Below are the code and all the weights of a small trained network. Each question names an input and a class and asks about switching units off, where a switched-off unit gives its printed mean instead of its output.

import numpy as np


def w(rows, s, z=0):
    codes = np.array(rows[::2]) - 128.0
    scale = np.full(codes.shape[1], s)
    scale[-1] = z or s
    return codes * scale


def f(y):
    return np.maximum(y, 0)


def log_softmax(a):
    a = a - a.max(-1, keepdims=True)
    return a - np.log(np.exp(a).sum(-1, keepdims=True))


def net(x, mask):
    res = np.array(x, float).reshape(1, 5) / 4 @ E
    y = f(res @ A[0][:, :-1].T + A[0][:, -1])
    res = res + np.where(mask, y, B[0][:, -1]) @ B[0][:, :-1]
    return log_softmax(res[-1] @ U[:, :-1].T + U[:, -1])


A, B = {}, {}
E = w([
[55,73,59,133,196,140,116,176],'x0',
[129,110,79,170,128,62,135,62],'x1',
[77,148,96,195,136,164,182,85],'x2',
[123,23,128,116,72,74,235,155],'x3',
[8,139,188,172,123,94,117,159],'x4',
],0.011)
A[0] = w([
[60,77,54,126,184,142,193,192,178],'neuron 0',
[72,177,147,157,110,103,115,145,198],'neuron 1',
[131,142,118,43,93,237,143,149,169],'neuron 2',
[168,232,170,102,144,184,160,122,176],'neuron 3',
[32,124,188,146,80,147,111,199,251],'neuron 4',
[201,125,105,147,28,87,113,143,81],'neuron 5',
[245,84,110,47,134,38,119,203,135],'neuron 6',
[66,135,148,227,178,181,130,40,223],'neuron 7',
[200,192,119,150,72,100,111,55,92],'neuron 8',
[255,62,106,188,142,93,202,116,157],'neuron 9',
[116,114,174,217,104,106,228,144,231],'neuron 10',
[171,146,126,100,197,212,161,175,138],'neuron 11',
[160,165,106,168,117,159,213,138,194],'neuron 12',
[101,142,124,152,115,68,144,113,177],'neuron 13',
[144,113,145,157,146,62,46,105,108],'neuron 14',
[117,95,3,189,139,117,136,100,162],'neuron 15',
[56,212,78,173,136,172,138,126,127],'neuron 16',
[64,149,118,159,202,140,53,216,149],'neuron 17',
[152,114,106,148,154,49,157,130,155],'neuron 18',
],0.0094,0.0032)
B[0] = w([
[134,177,187,92,101,28,125,160,237],'neuron 0',
[54,144,142,100,74,53,170,129,199],'neuron 1',
[153,167,230,158,154,111,45,180,200],'neuron 2',
[127,157,143,196,127,142,71,178,228],'neuron 3',
[70,176,154,113,152,67,109,140,239],'neuron 4',
[115,174,114,156,120,91,151,83,196],'neuron 5',
[90,136,61,108,101,99,182,29,253],'neuron 6',
[103,123,140,54,151,18,161,103,251],'neuron 7',
[47,208,90,133,105,105,85,192,230],'neuron 8',
[127,128,162,116,144,130,136,73,245],'neuron 9',
[149,128,178,106,146,152,108,142,236],'neuron 10',
[149,157,157,175,186,141,115,148,193],'neuron 11',
[170,119,119,134,180,104,114,148,192],'neuron 12',
[108,128,153,104,154,131,108,169,182],'neuron 13',
[167,147,90,142,92,217,116,151,169],'neuron 14',
[42,131,91,93,181,16,180,90,220],'neuron 15',
[131,85,108,95,164,96,199,63,220],'neuron 16',
[173,2,86,93,187,132,224,42,228],'neuron 17',
[96,138,94,68,157,85,104,105,182],'neuron 18',
],0.0093,0.011)
U = w([
[255,146,170,153,198,212,105,160,72],'0',
[148,191,112,113,28,107,136,112,32],'1',
[112,117,107,30,197,80,244,27,172],'2',
[88,231,159,104,111,62,102,233,250],'3',
[150,105,110,121,80,238,179,164,17],'4',
],0.0095,0.0021)

Each question gives the input, the list of numbers given to net, and the class t.
The units are the neurons (one row each of A and B). Each row of codes is followed by its name. A weight is (code - 128) times the scale printed after its matrix; where a second scale follows, it is the last column's (A, B and U).
mask holds one flag per neuron, in row order. A switched-off neuron (its flag False) gives its mean, the last column of its row in B, instead of its output. The means were averaged over made-up inputs and are rounded, as every weight is.
A unit's drop is (log p(t) with every unit on - log p(t) with that unit switched off) / (log p(t) with every unit on - log p(t) with every unit switched off).
The circuit of an input: a set's keep is (log p(t) with only the set's units on - log p(t) with every unit switched off) / (log p(t) with every unit on - log p(t) with every unit switched off). Starting from the 12 units with the biggest drops (on a tie, the unit counted first), units are removed one at a time, each time the one whose removal leaves the highest keep (on an exact tie, the one counted first), for as long as the keep stays at least 0.8.
units of the circuit, in order: the units of the circuit, biggest drop first
most important unit: the unit with the biggest drop
top k neurons: the k neurons with the biggest drops, biggest first
drop of u: that unit's drop, to one decimal
input [-3,-3,-4,1,-8], class 1: most important unit : neuron 6
input [-4,6,-3,-6,-4], class 3: top 2 neurons : (neuron 8; neuron 17)
input [-3,4,2,4,6], class 3: top 3 neurons : (neuron 17; neuron 6; neuron 16)
input [0,-6,7,5,6], class 3: top 2 neurons : (neuron 4; neuron 6)
input [-1,2,1,3,4], class 3: top 2 neurons : (neuron 17; neuron 6)
input [-4,1,4,-8,0], class 3: top 2 neurons : (neuron 3; neuron 8)
input [0,0,-3,-2,-3], class 3: top 2 neurons : (neuron 17; neuron 16)
input [1,-7,-8,0,-8], class 0: top 2 neurons : (neuron 2; neuron 11)
input [-8,5,-6,1,-7], class 1: top 2 neurons : (neuron 8; neuron 17)
input [-6,-7,4,-6,-4], class 3: top 2 neurons : (neuron 8; neuron 17)
input [-1,-3,-5,0,-6], class 1: top 2 neurons : (neuron 6; neuron 17)
input [-8,0,-4,4,-2], class 1: drop of neuron 7 : 0.3
input [-8,-5,7,-8,-4], class 3: drop of neuron 8 : 0.2
input [1,-8,5,-1,7], class 2: units of the circuit, in order : (neuron 17)
input [7,-7,-2,-4,-2], class 0: drop of neuron 7 : 0.1
input [-8,6,-6,-6,0], class 3: drop of neuron 8 : 0.9
